Below is a small trained network, with its code and all its weights. Each question gives an input and a target symbol and asks what happens when units are switched off, that is, made to give their printed mean instead of their output.

import numpy as np


def w(rows, s, z=0):
    codes = np.array(rows[::2]) - 128.0
    scale = np.full(codes.shape[1], s)
    scale[-1] = z or s
    return codes * scale


def norm(h):
    return h / np.sqrt((h * h).mean(-1, keepdims=True) + 1e-5)


def f(y):
    return y / 2 * (1 + np.tanh(0.7978845608 * (y + 0.044715 * y**3)))


def softmax(a):
    e = np.exp(a - a.max(-1, keepdims=True))
    return e / e.sum(-1, keepdims=True)


def log_softmax(a):
    a = a - a.max(-1, keepdims=True)
    return a - np.log(np.exp(a).sum(-1, keepdims=True))


def net(x, mask):
    ids = ['βδεζηθμξπστφψ'.index(c) for c in x.split()]
    T = len(ids)
    res = E[ids] + P[:T]
    u = 0
    for l in range(2):
        r = norm(res)
        for j in range(3):
            rows = slice(4 * j, 4 * j + 4)
            q, k, v = (r @ M[l][rows].T for M in (Q, K, V))
            z = softmax(np.where(np.tri(T) > 0, q @ k.T / 4**0.5, -1e9)) @ v
            o = O[l][rows]
            res = res + np.where(mask[u + j], z, o[:, -1]) @ o[:, :-1]
        u += 3
        y = f(norm(res) @ A[l][:, :-1].T + A[l][:, -1])
        res = res + np.where(mask[u : u + 4], y, B[l][:, -1]) @ B[l][:, :-1]
        u += 4
    return log_softmax(norm(res)[-1] @ U[:, :-1].T + U[:, -1])


Q, K, V, O, A, B = {}, {}, {}, {}, {}, {}
E = w([
[149,87,227],'β',
[126,80,83],'δ',
[242,124,109],'ε',
[9,158,101],'ζ',
[54,109,112],'η',
[207,102,121],'θ',
[183,80,77],'μ',
[177,184,173],'ξ',
[198,198,169],'π',
[233,182,134],'σ',
[37,142,169],'τ',
[70,238,167],'φ',
[194,178,171],'ψ',
],0.013)
P = w([
[126,115,145],'0',
[138,126,100],'1',
[128,91,228],'2',
[143,153,50],'3',
[107,38,209],'4',
[249,250,174],'5',
],0.016)
Q[0] = w([
[163,101,98],'L0H1',
[135,158,144],'L0H1',
[128,108,145],'L0H1',
[137,158,84],'L0H1',
[103,209,93],'L0H2',
[131,183,86],'L0H2',
[141,187,2],'L0H2',
[39,48,175],'L0H2',
[168,158,122],'L0H3',
[189,130,101],'L0H3',
[136,72,112],'L0H3',
[152,128,107],'L0H3',
],0.011)
K[0] = w([
[106,164,157],'L0H1',
[101,135,120],'L0H1',
[138,164,144],'L0H1',
[105,113,156],'L0H1',
[132,56,178],'L0H2',
[125,94,175],'L0H2',
[124,94,253],'L0H2',
[163,203,72],'L0H2',
[125,130,105],'L0H3',
[128,151,87],'L0H3',
[105,133,138],'L0H3',
[101,107,110],'L0H3',
],0.014)
V[0] = w([
[212,164,31],'L0H1',
[163,186,195],'L0H1',
[164,40,187],'L0H1',
[135,209,53],'L0H1',
[77,189,149],'L0H2',
[41,107,91],'L0H2',
[209,126,161],'L0H2',
[117,7,70],'L0H2',
[75,109,221],'L0H3',
[79,162,76],'L0H3',
[110,90,162],'L0H3',
[151,159,55],'L0H3',
],0.022)
O[0] = w([
[89,75,203,48],'L0H1',
[154,187,203,253],'L0H1',
[247,129,89,167],'L0H1',
[21,99,201,77],'L0H1',
[116,214,174,166],'L0H2',
[71,197,48,79],'L0H2',
[199,63,160,170],'L0H2',
[97,55,3,37],'L0H2',
[208,168,101,211],'L0H3',
[86,186,214,54],'L0H3',
[183,149,117,142],'L0H3',
[45,104,169,62],'L0H3',
],0.018,0.004)
A[0] = w([
[1,23,200,38],'L0N1',
[94,101,133,3],'L0N2',
[115,6,249,83],'L0N3',
[162,184,184,156],'L0N4',
],0.0071,0.0056)
B[0] = w([
[104,56,168,107],'L0N1',
[38,95,253,70],'L0N2',
[110,43,85,227],'L0N3',
[155,80,115,253],'L0N4',
],0.011,0.0028)
Q[1] = w([
[84,137,123],'L1H1',
[184,166,141],'L1H1',
[132,139,117],'L1H1',
[104,169,106],'L1H1',
[141,124,107],'L1H2',
[151,159,149],'L1H2',
[88,100,141],'L1H2',
[93,134,141],'L1H2',
[147,154,71],'L1H3',
[121,250,131],'L1H3',
[152,158,115],'L1H3',
[129,96,136],'L1H3',
],0.014)
K[1] = w([
[119,103,153],'L1H1',
[54,146,104],'L1H1',
[130,108,119],'L1H1',
[97,51,155],'L1H1',
[171,207,90],'L1H2',
[209,101,158],'L1H2',
[102,150,192],'L1H2',
[104,171,194],'L1H2',
[247,159,169],'L1H3',
[183,208,147],'L1H3',
[187,128,118],'L1H3',
[89,101,112],'L1H3',
],0.011)
V[1] = w([
[167,201,151],'L1H1',
[93,140,201],'L1H1',
[170,48,229],'L1H1',
[182,253,112],'L1H1',
[127,45,172],'L1H2',
[110,10,65],'L1H2',
[138,35,7],'L1H2',
[103,43,109],'L1H2',
[91,76,148],'L1H3',
[126,142,148],'L1H3',
[167,210,138],'L1H3',
[28,110,143],'L1H3',
],0.011)
O[1] = w([
[194,57,135,202],'L1H1',
[182,121,120,103],'L1H1',
[126,171,1,136],'L1H1',
[161,54,217,240],'L1H1',
[121,234,131,111],'L1H2',
[103,174,185,75],'L1H2',
[169,142,204,109],'L1H2',
[139,198,200,78],'L1H2',
[82,159,198,66],'L1H3',
[55,117,54,138],'L1H3',
[187,177,122,214],'L1H3',
[94,81,154,4],'L1H3',
],0.0097,0.0036)
A[1] = w([
[44,141,148,1],'L1N1',
[148,115,95,46],'L1N2',
[126,113,184,38],'L1N3',
[207,2,72,96],'L1N4',
],0.0092,0.0085)
B[1] = w([
[36,131,235,104],'L1N1',
[6,174,172,94],'L1N2',
[162,192,137,101],'L1N3',
[57,84,135,252],'L1N4',
],0.013,0.004)
U = w([
[169,111,118,3],'β',
[89,41,1,51],'δ',
[139,10,149,168],'ε',
[27,200,81,208],'ζ',
[94,135,30,164],'η',
[158,45,97,170],'θ',
[95,26,60,130],'μ',
[192,133,194,22],'ξ',
[181,121,221,49],'π',
[127,84,199,152],'σ',
[193,219,82,11],'τ',
[109,250,240,112],'φ',
[191,130,168,208],'ψ',
],0.016,0.0051)

Each question gives the input, a string of symbols that net reads in full, and the target symbol t.
The units are the heads (4 rows each of Q, K, V and O) and the neurons (one row each of A and B). Each row of codes is followed by its name. A weight is (code - 128) times the scale printed after its matrix; where a second scale follows, it is the last column's (O, A, B and U).
mask holds one flag per unit, layer by layer, with each layer's heads first. A switched-off unit (its flag False) gives its mean, the last column of its rows in O or B, instead of its output. The means were averaged over made-up inputs and are rounded, as every weight is.
A unit's drop is (log p(t) with every unit on - log p(t) with that unit switched off) / (log p(t) with every unit on - log p(t) with every unit switched off).
The circuit of an input: a set's keep is (log p(t) with only the set's units on - log p(t) with every unit switched off) / (log p(t) with every unit on - log p(t) with every unit switched off). Starting from the 12 units with the biggest drops (on a tie, the unit counted first), units are removed one at a time, each time the one whose removal leaves the highest keep (on an exact tie, the one counted first), for as long as the keep stays at least 0.8.
units of the circuit, in order: the units of the circuit, biggest drop first
most important unit: the unit with the biggest drop
heads that matter: for each layer, one digit per head in row order, 1 if its drop is at least 0.15 and else 0, layers parted by /
drop when u is switched off: that unit's drop, to one decimal
input ε ε ψ, target ε: most important unit	L0H2
input ζ μ φ φ η μ, target η: heads that matter	010 / 000
input ξ σ ψ τ φ, target τ: units of the circuit, in order	L0H3; L0H2
input ξ ζ ξ φ φ ζ, target φ: heads that matter	110 / 000
input ζ τ ζ ε φ π, target φ: heads that matter	011 / 100
input φ φ φ ζ φ, target ζ: heads that matter	110 / 000
input ε ζ ε, target ζ: heads that matter	010 / 000
input η φ ζ ε φ, target ε: heads that matter	110 / 000
input δ σ φ π, target φ: heads that matter	010 / 000
input ζ φ ε ε ε, target ε: units of the circuit, in order	L0H1; L1H2
input ζ ζ π ε ε η, target ε: heads that matter	000 / 000
input φ ε φ μ μ ε, target μ: heads that matter	011 / 000
input φ ξ π ε φ, target ε: heads that matter	100 / 000
input ε ψ δ φ ξ, target φ: most important unit	L0H2
input ψ θ ζ σ, target ζ: heads that matter	011 / 000
input ξ δ ξ ψ φ ψ, target φ: heads that matter	011 / 000
input ζ θ ζ δ, target ζ: drop when L1H1 is switched off	0.0
input ε π δ ε, target δ: drop when L0H2 is switched off	1.1
input φ ζ π ζ ψ, target ζ: drop when L0H2 is switched off	0.9
input σ η φ φ μ, target φ: drop when L0H2 is switched off	0.9
input φ δ ε, target δ: units of the circuit, in order	L0H2
